Here is a tiny trained network, its code and every weight. The questions are about switching its units off for an input and a target symbol, where a switched-off unit gives its printed mean instead of its output.

import numpy as np


def w(rows, s, z=0):
    codes = np.array(rows[::2]) - 128.0
    scale = np.full(codes.shape[1], s)
    scale[-1] = z or s
    return codes * scale


def norm(h):
    return h / np.sqrt((h * h).mean(-1, keepdims=True) + 1e-5)


def f(y):
    return y / 2 * (1 + np.tanh(0.7978845608 * (y + 0.044715 * y**3)))


def softmax(a):
    e = np.exp(a - a.max(-1, keepdims=True))
    return e / e.sum(-1, keepdims=True)


def log_softmax(a):
    a = a - a.max(-1, keepdims=True)
    return a - np.log(np.exp(a).sum(-1, keepdims=True))


def net(x, mask):
    ids = ['αδηλξπστω'.index(c) for c in x.split()]
    T = len(ids)
    res = E[ids] + P[:T]
    q, k, v = (norm(res) @ M[0].T for M in (Q, K, V))
    z = softmax(np.where(np.tri(T) > 0, q @ k.T / 3**0.5, -1e9)) @ v
    res = res + np.where(mask[0], z, O[0][:, -1]) @ O[0][:, :-1]
    y = f(norm(res) @ A[0][:, :-1].T + A[0][:, -1])
    res = res + np.where(mask[1:17], y, B[0][:, -1]) @ B[0][:, :-1]
    return log_softmax(norm(res)[-1] @ U[:, :-1].T + U[:, -1])


Q, K, V, O, A, B = {}, {}, {}, {}, {}, {}
E = w([
[103,127,117,140],'α',
[198,125,115,177],'δ',
[127,133,142,127],'η',
[90,167,126,115],'λ',
[87,172,255,190],'ξ',
[129,170,131,143],'π',
[168,98,44,135],'σ',
[78,130,125,92],'τ',
[89,144,145,102],'ω',
],0.024)
P = w([
[150,93,107,202],'0',
[117,145,32,104],'1',
[146,248,154,92],'2',
[160,90,214,141],'3',
[111,143,30,104],'4',
[151,241,154,103],'5',
[162,91,208,140],'6',
[49,137,30,54],'7',
[160,254,160,116],'8',
],0.015)
Q[0] = w([
[8,108,20,208],'head 1',
[134,206,61,100],'head 1',
[74,180,91,244],'head 1',
],0.013)
K[0] = w([
[55,128,110,253],'head 1',
[151,77,91,172],'head 1',
[91,207,108,218],'head 1',
],0.016)
V[0] = w([
[206,47,117,1],'head 1',
[46,92,112,95],'head 1',
[217,219,107,129],'head 1',
],0.0079)
O[0] = w([
[192,162,1,151,2],'head 1',
[167,140,164,43,100],'head 1',
[43,109,11,238,158],'head 1',
],0.0072,0.0055)
A[0] = w([
[125,81,100,128,253],'neuron 1',
[147,166,47,66,87],'neuron 2',
[87,131,128,167,168],'neuron 3',
[106,145,64,63,119],'neuron 4',
[142,7,101,96,18],'neuron 5',
[117,100,149,144,44],'neuron 6',
[157,125,183,132,184],'neuron 7',
[151,131,163,112,153],'neuron 8',
[65,169,156,134,95],'neuron 9',
[156,158,128,159,115],'neuron 10',
[137,195,147,131,172],'neuron 11',
[73,156,118,110,102],'neuron 12',
[116,133,82,137,116],'neuron 13',
[114,163,177,152,171],'neuron 14',
[58,123,101,114,75],'neuron 15',
[135,186,94,59,190],'neuron 16',
],0.02,0.0044)
B[0] = w([
[178,135,190,67,163],'neuron 1',
[18,254,144,133,190],'neuron 2',
[71,102,87,145,202],'neuron 3',
[135,186,89,216,204],'neuron 4',
[237,9,139,68,147],'neuron 5',
[123,131,67,125,131],'neuron 6',
[68,98,88,169,191],'neuron 7',
[77,122,126,137,163],'neuron 8',
[203,178,171,74,254],'neuron 9',
[187,155,162,162,160],'neuron 10',
[136,160,61,99,223],'neuron 11',
[145,90,129,71,211],'neuron 12',
[75,98,61,76,158],'neuron 13',
[195,167,112,82,237],'neuron 14',
[133,64,45,164,188],'neuron 15',
[183,128,227,143,240],'neuron 16',
],0.019,0.0086)
U = w([
[102,42,62,61,147],'α',
[201,102,177,178,255],'δ',
[46,120,79,134,202],'η',
[177,116,91,41,51],'λ',
[74,212,208,194,124],'ξ',
[196,177,25,170,43],'π',
[212,19,153,61,43],'σ',
[90,69,232,100,223],'τ',
[5,166,127,87,76],'ω',
],0.013,0.0048)

Each question gives the input, a string of symbols that net reads in full, and the target symbol t.
The units are the heads (3 rows each of Q, K, V and O) and the neurons (one row each of A and B). Each row of codes is followed by its name. A weight is (code - 128) times the scale printed after its matrix; where a second scale follows, it is the last column's (O, A, B and U).
mask holds one flag per unit, heads first, then neurons. A switched-off unit (its flag False) gives its mean, the last column of its rows in O or B, instead of its output. The means were averaged over made-up inputs and are rounded, as every weight is.
A unit's drop is (log p(t) with every unit on - log p(t) with that unit switched off) / (log p(t) with every unit on - log p(t) with every unit switched off).
The circuit of an input: a set's keep is (log p(t) with only the set's units on - log p(t) with every unit switched off) / (log p(t) with every unit on - log p(t) with every unit switched off). Starting from the 12 units with the biggest drops (on a tie, the unit counted first), units are removed one at a time, each time the one whose removal leaves the highest keep (on an exact tie, the one counted first), for as long as the keep stays at least 0.8.
circuit, biggest first: the units of the circuit, biggest drop first
most important unit: the unit with the biggest drop
top k neurons: the k neurons with the biggest drops, biggest first
drop of u: that unit's drop, to one decimal
input π τ ξ δ ω, target α: most important unit -> head 1
input η ξ λ λ, target λ: circuit, biggest first -> neuron 4; neuron 16; neuron 14
input δ α σ τ λ σ η, target η: top 2 neurons -> neuron 7; neuron 9
input λ δ ω λ τ, target σ: circuit, biggest first -> head 1; neuron 2; neuron 11
input α λ ξ δ τ σ τ σ, target δ: circuit, biggest first -> head 1; neuron 16; neuron 4; neuron 1
input τ τ α η, target η: top 2 neurons -> neuron 7; neuron 16
input λ τ λ δ σ α τ η, target σ: top 2 neurons -> neuron 2; neuron 15
input α π λ τ ω, target δ: circuit, biggest first -> head 1; neuron 16; neuron 4; neuron 2
input π τ π ξ ξ τ τ η, target α: circuit, biggest first -> neuron 15; neuron 12
input δ ω δ τ τ η π π, target η: circuit, biggest first -> neuron 15; neuron 14; neuron 2
input ξ α λ σ π τ, target ξ: circuit, biggest first -> head 1; neuron 2; neuron 16
input η δ τ π λ ω τ η, target π: top 2 neurons -> neuron 4; neuron 15
input τ π π λ, target λ: top 4 neurons -> neuron 9; neuron 4; neuron 16; neuron 2
input α π τ ω δ, target δ: top 2 neurons -> neuron 10; neuron 12
input σ σ δ σ π π τ δ, target ω: circuit, biggest first -> neuron 2
input α ω δ π σ, target δ: top 2 neurons -> neuron 5; neuron 4
input λ ω τ δ λ τ, target π: top 3 neurons -> neuron 4; neuron 15; neuron 11
input δ ω δ π ξ δ δ ω, target η: top 3 neurons -> neuron 15; neuron 4; neuron 14
input τ δ λ π, target π: top 3 neurons -> neuron 16; neuron 14; neuron 2
input ξ α π τ ξ, target λ: top 3 neurons -> neuron 14; neuron 9; neuron 2
input λ α π α δ, target σ: top 2 neurons -> neuron 5; neuron 4
input δ σ τ σ α τ δ τ, target η: most important unit -> neuron 15
input π σ π τ τ α, target λ: top 2 neurons -> neuron 9; neuron 4
input η τ σ, target ξ: top 2 neurons -> neuron 2; neuron 16
input δ τ δ σ τ π δ ω, target η: drop of neuron 3 -> 0.1
input τ σ η α η τ σ, target σ: drop of neuron 5 -> 0.1
input α η τ λ δ, target δ: most important unit -> head 1
